Below is a small trained network, with its code and all its weights. Each question gives an input and a class and asks what happens when units are switched off, that is, made to give their printed mean instead of their output.

import numpy as np


def w(rows, s, z=0):
    codes = np.array(rows[::2]) - 128.0
    scale = np.full(codes.shape[1], s)
    scale[-1] = z or s
    return codes * scale


def f(y):
    return y / 2 * (1 + np.tanh(0.7978845608 * (y + 0.044715 * y**3)))


def log_softmax(a):
    a = a - a.max(-1, keepdims=True)
    return a - np.log(np.exp(a).sum(-1, keepdims=True))


def net(x, mask):
    res = np.array(x, float).reshape(1, 6) / 4 @ E
    y = f(res @ A[0][:, :-1].T + A[0][:, -1])
    res = res + np.where(mask, y, B[0][:, -1]) @ B[0][:, :-1]
    return log_softmax(res[-1] @ U[:, :-1].T + U[:, -1])


A, B = {}, {}
E = w([
[123,128,132,129,130,127,131,125],'x0',
[128,127,130,130,127,128,126,129],'x1',
[170,138,188,56,36,70,106,111],'x2',
[127,129,132,123,131,130,132,130],'x3',
[178,243,83,163,106,106,192,137],'x4',
[56,145,140,125,134,76,106,255],'x5',
],0.0095)
A[0] = w([
[118,100,208,43,61,57,72,146,167],'neuron 1',
[62,71,109,151,198,142,90,196,174],'neuron 2',
[118,223,108,152,120,66,157,219,107],'neuron 3',
[136,115,211,39,45,59,84,139,215],'neuron 4',
[149,21,156,100,136,206,91,26,186],'neuron 5',
[208,179,151,95,51,84,158,76,156],'neuron 6',
[178,177,79,173,142,167,187,81,141],'neuron 7',
[217,178,148,98,38,81,155,78,167],'neuron 8',
[145,153,50,209,198,199,171,97,207],'neuron 9',
[47,102,90,189,253,175,108,159,255],'neuron 10',
[112,221,105,160,115,58,160,215,100],'neuron 11',
[174,168,68,183,161,174,183,89,146],'neuron 12',
[41,61,174,119,160,113,73,210,141],'neuron 13',
],0.006,0.0036)
B[0] = w([
[169,129,191,116,124,50,60,155,233],'neuron 1',
[1,157,84,80,88,198,116,83,190],'neuron 2',
[139,65,56,162,210,86,105,97,197],'neuron 3',
[156,130,171,95,131,57,41,132,254],'neuron 4',
[145,34,64,194,233,71,108,112,248],'neuron 5',
[114,175,60,71,115,140,74,30,222],'neuron 6',
[157,159,164,154,76,203,201,165,192],'neuron 7',
[124,172,62,73,112,134,72,30,233],'neuron 8',
[148,123,141,185,119,184,211,192,221],'neuron 9',
[62,128,65,124,118,231,184,107,229],'neuron 10',
[143,65,53,169,211,81,99,106,197],'neuron 11',
[152,152,163,169,93,187,200,182,193],'neuron 12',
[49,179,146,62,46,164,104,122,201],'neuron 13',
],0.0066,0.0075)
U = w([
[104,26,59,203,255,149,164,155,196],'0',
[70,222,64,42,16,201,113,70,193],'1',
[211,81,97,128,219,39,61,92,152],'2',
[117,148,250,88,26,89,98,230,4],'3',
[218,187,165,186,52,186,200,187,29],'4',
],0.0058,0.0015)

Each question gives the input, the list of numbers given to net, and the class t.
The units are the neurons (one row each of A and B). Each row of codes is followed by its name. A weight is (code - 128) times the scale printed after its matrix; where a second scale follows, it is the last column's (A, B and U).
mask holds one flag per neuron, in row order. A switched-off neuron (its flag False) gives its mean, the last column of its row in B, instead of its output. The means were averaged over made-up inputs and are rounded, as every weight is.
A unit's drop is (log p(t) with every unit on - log p(t) with that unit switched off) / (log p(t) with every unit on - log p(t) with every unit switched off).
The circuit of an input: a set's keep is (log p(t) with only the set's units on - log p(t) with every unit switched off) / (log p(t) with every unit on - log p(t) with every unit switched off). Starting from the 12 units with the biggest drops (on a tie, the unit counted first), units are removed one at a time, each time the one whose removal leaves the highest keep (on an exact tie, the one counted first), for as long as the keep stays at least 0.8.
circuit, biggest first: the units of the circuit, biggest drop first
top k neurons: the k neurons with the biggest drops, biggest first
drop when u is switched off: that unit's drop, to one decimal
input [2,1,-2,-6,7,-1], class 4: circuit, biggest first : neuron 7; neuron 12
input [5,-1,-7,-7,-1,5], class 1: circuit, biggest first : neuron 2; neuron 13
input [3,2,1,-6,-8,3], class 3: circuit, biggest first : neuron 1; neuron 13
input [6,-5,-7,5,2,-8], class 4: circuit, biggest first : neuron 7; neuron 12
input [0,8,0,8,-5,7], class 1: circuit, biggest first : neuron 2
input [4,-3,-3,-7,0,8], class 1: top 4 neurons : neuron 13; neuron 2; neuron 5; neuron 10
input [-8,5,-6,-5,2,-8], class 4: top 2 neurons : neuron 7; neuron 12
input [-2,4,-6,-5,-1,7], class 1: drop when neuron 10 is switched off : 0.1
input [-6,-8,3,-3,-8,1], class 3: drop when neuron 12 is switched off : -0.1
input [-1,-6,-2,-8,-7,2], class 1: drop when neuron 2 is switched off : 0.2
input [-3,-5,6,6,-1,-2], class 2: drop when neuron 13 is switched off : 0.2
